Here is a tiny trained network, its code and every weight. The questions are about switching its units off for an input and a class, where a switched-off unit gives its printed mean instead of its output.

import numpy as np


def w(rows, s, z=0):
    codes = np.array(rows[::2]) - 128.0
    scale = np.full(codes.shape[1], s)
    scale[-1] = z or s
    return codes * scale


def norm(h):
    return h / np.sqrt((h * h).mean(-1, keepdims=True) + 1e-5)


def f(y):
    return y / 2 * (1 + np.tanh(0.7978845608 * (y + 0.044715 * y**3)))


def log_softmax(a):
    a = a - a.max(-1, keepdims=True)
    return a - np.log(np.exp(a).sum(-1, keepdims=True))


def net(x, mask):
    res = np.array(x, float).reshape(1, 4) / 4 @ E
    u = 0
    for l in range(2):
        y = f(norm(res) @ A[l][:, :-1].T + A[l][:, -1])
        res = res + np.where(mask[u : u + 15], y, B[l][:, -1]) @ B[l][:, :-1]
        u += 15
    return log_softmax(norm(res)[-1] @ U[:, :-1].T + U[:, -1])


A, B = {}, {}
E = w([
[85,240,144,133,91],'x0',
[148,154,44,251,94],'x1',
[33,78,153,158,79],'x2',
[49,144,49,90,218],'x3',
],0.0024)
A[0] = w([
[97,113,156,15,160,109],'0.n1',
[45,63,130,134,52,114],'0.n2',
[126,128,11,187,116,97],'0.n3',
[158,107,54,195,94,79],'0.n4',
[123,85,202,51,127,111],'0.n5',
[65,238,125,116,112,121],'0.n6',
[185,46,180,169,144,75],'0.n7',
[125,135,46,198,114,58],'0.n8',
[29,140,33,109,235,2],'0.n9',
[238,206,91,91,189,144],'0.n10',
[169,121,199,154,32,84],'0.n11',
[5,85,134,154,83,141],'0.n12',
[121,241,140,112,97,90],'0.n13',
[138,120,85,191,113,67],'0.n14',
[153,1,58,127,189,139],'0.n15',
],0.0054,0.0032)
B[0] = w([
[98,202,151,152,185,197],'0.n1',
[173,104,107,165,180,197],'0.n2',
[102,186,150,139,159,226],'0.n3',
[77,192,202,138,143,189],'0.n4',
[99,193,158,176,140,188],'0.n5',
[45,97,84,77,76,186],'0.n6',
[100,179,86,88,94,164],'0.n7',
[110,178,176,135,158,178],'0.n8',
[249,179,23,58,166,222],'0.n9',
[94,5,114,225,155,232],'0.n10',
[183,167,45,70,154,207],'0.n11',
[167,53,92,157,187,230],'0.n12',
[60,53,117,119,76,150],'0.n13',
[113,153,182,119,140,147],'0.n14',
[2,146,93,90,30,254],'0.n15',
],0.0053,0.0023)
A[1] = w([
[108,59,138,26,137,140],'1.n1',
[120,118,70,173,69,76],'1.n2',
[128,176,173,163,116,131],'1.n3',
[208,119,165,125,75,175],'1.n4',
[101,222,189,186,166,77],'1.n5',
[65,83,109,140,109,204],'1.n6',
[184,122,150,129,53,165],'1.n7',
[84,173,102,180,93,111],'1.n8',
[146,106,131,100,171,91],'1.n9',
[60,87,101,81,45,91],'1.n10',
[134,133,67,111,99,125],'1.n11',
[84,94,169,71,140,183],'1.n12',
[113,115,239,74,183,4],'1.n13',
[198,146,148,124,87,146],'1.n14',
[153,3,127,203,183,23],'1.n15',
],0.0064,0.0026)
B[1] = w([
[116,186,142,213,68,164],'1.n1',
[121,184,173,150,118,177],'1.n2',
[114,141,136,110,206,159],'1.n3',
[51,141,26,114,180,177],'1.n4',
[165,164,196,80,180,214],'1.n5',
[218,131,140,157,81,253],'1.n6',
[50,166,17,123,153,168],'1.n7',
[200,143,200,124,128,215],'1.n8',
[103,133,121,166,87,119],'1.n9',
[199,150,147,111,2,180],'1.n10',
[75,141,164,46,92,180],'1.n11',
[231,184,142,204,96,165],'1.n12',
[104,224,161,235,190,122],'1.n13',
[65,145,59,92,157,159],'1.n14',
[217,65,91,217,169,178],'1.n15',
],0.0044,0.0024)
U = w([
[70,156,27,65,166,180],'0',
[120,202,220,164,197,181],'1',
[136,144,140,126,7,167],'2',
[169,52,104,201,169,178],'3',
[150,117,164,85,126,138],'4',
[105,74,175,77,144,3],'5',
[102,74,177,75,144,6],'6',
[109,80,173,72,145,5],'7',
],0.013,0.0059)

Each question gives the input, the list of numbers given to net, and the class t.
The units are the neurons (one row each of A and B). Each row of codes is followed by its name. A weight is (code - 128) times the scale printed after its matrix; where a second scale follows, it is the last column's (A, B and U).
mask holds one flag per neuron, layer by layer. A switched-off neuron (its flag False) gives its mean, the last column of its row in B, instead of its output. The means were averaged over made-up inputs and are rounded, as every weight is.
A unit's drop is (log p(t) with every unit on - log p(t) with that unit switched off) / (log p(t) with every unit on - log p(t) with every unit switched off).
The circuit of an input: a set's keep is (log p(t) with only the set's units on - log p(t) with every unit switched off) / (log p(t) with every unit on - log p(t) with every unit switched off). Starting from the 12 units with the biggest drops (on a tie, the unit counted first), units are removed one at a time, each time the one whose removal leaves the highest keep (on an exact tie, the one counted first), for as long as the keep stays at least 0.8.
units of the circuit, in order: the units of the circuit, biggest drop first
k most important neurons: the k neurons with the biggest drops, biggest first
top k neurons in layer l: the k neurons of layer l with the biggest drops, biggest first
input [5,6,7,-3], class 3: units of the circuit, in order : 0.n12
input [8,8,6,-6], class 1: units of the circuit, in order : 0.n15, 1.n3, 1.n5
input [3,7,-8,3], class 3: top 4 neurons in layer 0 : 0.n10, 0.n1, 0.n15, 0.n5
input [3,4,0,-2], class 1: units of the circuit, in order : 0.n15, 0.n4
input [8,8,7,3], class 1: units of the circuit, in order : 0.n15, 1.n8
input [4,1,7,-5], class 3: units of the circuit, in order : 0.n12, 0.n2
input [-7,6,5,4], class 2: top 4 neurons in layer 0 : 0.n15, 0.n1, 0.n5, 0.n10
input [8,8,-2,3], class 1: 3 most important neurons : 0.n15, 0.n3, 0.n8
input [-5,-4,5,-5], class 0: 2 most important neurons : 0.n10, 0.n6
input [-5,-3,-5,-3], class 2: 4 most important neurons : 0.n15, 0.n7, 0.n12, 0.n2
input [7,1,-6,1], class 2: top 2 neurons in layer 0 : 0.n6, 0.n12
input [6,0,2,-6], class 0: top 3 neurons in layer 1 : 1.n7, 1.n4, 1.n14
input [-8,-6,7,0], class 2: 2 most important neurons : 0.n15, 0.n10
input [8,3,1,6], class 2: most important neuron : 0.n6
input [3,-2,5,-6], class 0: 2 most important neurons : 0.n10, 0.n11
input [-5,2,-3,-4], class 2: 2 most important neurons : 0.n15, 0.n9
input [-5,-3,-6,3], class 3: 3 most important neurons : 0.n10, 0.n6, 1.n15
input [6,-4,-5,4], class 2: 2 most important neurons : 0.n6, 0.n12
input [3,-1,-4,2], class 3: 2 most important neurons : 0.n10, 0.n15
input [0,-3,-4,-2], class 3: units of the circuit, in order : 0.n10
input [1,4,5,-2], class 3: 2 most important neurons : 0.n12, 0.n2
input [3,-8,-8,5], class 1: 2 most important neurons : 0.n1, 0.n12
input [-8,8,8,-2], class 1: top 2 neurons in layer 0 : 0.n4, 0.n10
input [3,-2,4,-3], class 3: 2 most important neurons : 0.n12, 0.n15
input [-7,1,-5,-4], class 2: top 2 neurons in layer 0 : 0.n15, 0.n7
input [0,-4,1,-4], class 0: top 4 neurons in layer 0 : 0.n11, 0.n4, 0.n3, 0.n8
